Here is a tiny trained network, its code and every weight. The questions are about switching its units off for an input and a class, where a switched-off unit gives its printed mean instead of its output.

import numpy as np


def w(rows, s, z=0):
    codes = np.array(rows[::2]) - 128.0
    scale = np.full(codes.shape[1], s)
    scale[-1] = z or s
    return codes * scale


def f(y):
    return np.maximum(y, 0)


def log_softmax(a):
    a = a - a.max(-1, keepdims=True)
    return a - np.log(np.exp(a).sum(-1, keepdims=True))


def net(x, mask):
    res = np.array(x, float).reshape(1, 5) / 4 @ E
    y = f(res @ A[0][:, :-1].T + A[0][:, -1])
    res = res + np.where(mask, y, B[0][:, -1]) @ B[0][:, :-1]
    return log_softmax(res[-1] @ U[:, :-1].T + U[:, -1])


A, B = {}, {}
E = w([
[108,204,111,68,122,120,48,132,169,128],'x0',
[51,172,128,155,173,145,175,68,123,61],'x1',
[88,110,85,194,86,109,92,10,119,82],'x2',
[136,195,197,116,98,196,147,135,143,177],'x3',
[46,93,83,79,98,111,113,153,205,164],'x4',
],0.011)
A[0] = w([
[100,148,96,177,194,155,178,71,127,93,194],'N0',
[129,190,163,138,223,191,196,133,74,96,77],'N1',
[159,98,128,32,143,150,135,240,170,203,192],'N2',
[254,126,177,155,124,118,107,136,73,144,68],'N3',
[59,92,123,177,38,173,164,90,151,177,199],'N4',
[128,24,55,206,171,85,147,91,82,102,157],'N5',
[70,167,85,75,157,85,18,102,174,96,253],'N6',
],0.0089,0.0032)
B[0] = w([
[129,130,227,128,105,128,158,134,134,84,206],'N0',
[95,152,189,206,211,152,168,64,137,202,200],'N1',
[61,2,114,88,148,130,164,201,202,193,247],'N2',
[213,150,100,76,44,175,50,143,76,139,199],'N3',
[86,153,145,149,116,152,76,75,177,75,202],'N4',
[179,119,146,54,67,10,167,149,160,12,229],'N5',
[125,111,60,110,94,115,28,71,183,149,238],'N6',
],0.0091,0.014)
U = w([
[95,162,6,192,145,104,189,155,86,140,2],'0',
[130,176,13,102,82,120,35,28,134,121,197],'1',
[179,194,184,180,195,135,247,115,2,154,35],'2',
[163,122,160,69,65,65,185,151,107,32,121],'3',
[61,73,53,51,151,54,170,226,209,159,151],'4',
[13,152,174,193,177,193,166,61,194,158,255],'5',
[170,125,94,92,124,233,88,221,40,214,75],'6',
],0.0073,0.0031)

Each question gives the input, the list of numbers given to net, and the class t.
The units are the neurons (one row each of A and B). Each row of codes is followed by its name. A weight is (code - 128) times the scale printed after its matrix; where a second scale follows, it is the last column's (A, B and U).
mask holds one flag per neuron, in row order. A switched-off neuron (its flag False) gives its mean, the last column of its row in B, instead of its output. The means were averaged over made-up inputs and are rounded, as every weight is.
A unit's drop is (log p(t) with every unit on - log p(t) with that unit switched off) / (log p(t) with every unit on - log p(t) with every unit switched off).
The circuit of an input: a set's keep is (log p(t) with only the set's units on - log p(t) with every unit switched off) / (log p(t) with every unit on - log p(t) with every unit switched off). Starting from all 7 units, units are removed one at a time, each time the one whose removal leaves the highest keep (on an exact tie, the one counted first), for as long as the keep stays at least 0.8.
units of the circuit, in order: the units of the circuit, biggest drop first
unit that matters most: the unit with the biggest drop
k most important neurons: the k neurons with the biggest drops, biggest first
drop when u is switched off: that unit's drop, to one decimal
input [-7,6,-5,7,-3], class 2: units of the circuit, in order	N6
input [-5,-3,4,6,-6], class 6: 2 most important neurons	N3, N5
input [-5,0,0,3,-3], class 2: 2 most important neurons	N6, N2
input [-1,1,-4,2,-6], class 2: units of the circuit, in order	N1, N6
input [3,7,-7,-6,1], class 5: units of the circuit, in order	N5, N1
input [0,-6,5,-8,1], class 3: 2 most important neurons	N5, N2
input [2,5,-4,-6,-3], class 2: units of the circuit, in order	N2, N1, N4
input [7,6,-5,5,0], class 5: 2 most important neurons	N1, N5
input [0,-7,5,-5,4], class 1: 4 most important neurons	N2, N6, N0, N4
input [-1,4,0,2,7], class 5: 2 most important neurons	N5, N3
input [-7,-1,-4,1,-2], class 6: units of the circuit, in order	N3, N5
input [6,-7,4,8,-8], class 6: units of the circuit, in order	N6, N3
input [-8,-5,6,8,-6], class 1: 3 most important neurons	N3, N4, N2
input [-5,-3,-4,0,-2], class 6: 2 most important neurons	N3, N5
input [-6,0,-8,4,-6], class 6: units of the circuit, in order	N3
input [-8,4,8,5,-7], class 3: 3 most important neurons	N5, N0, N4
input [-6,6,-3,-5,-8], class 2: 2 most important neurons	N1, N6
input [-5,-1,2,4,-6], class 2: 3 most important neurons	N1, N6, N2
input [3,5,0,-3,5], class 1: 2 most important neurons	N2, N6
input [8,7,0,1,-6], class 5: unit that matters most	N1
input [0,1,-2,-4,-8], class 2: 2 most important neurons	N1, N6
input [-3,5,-6,-1,-3], class 2: drop when N2 is switched off	0.2
input [-5,1,8,1,7], class 3: drop when N4 is switched off	-0.1
input [-8,3,-6,0,1], class 5: drop when N3 is switched off	0.1
input [1,2,1,1,-2], class 5: drop when N4 is switched off	-0.1
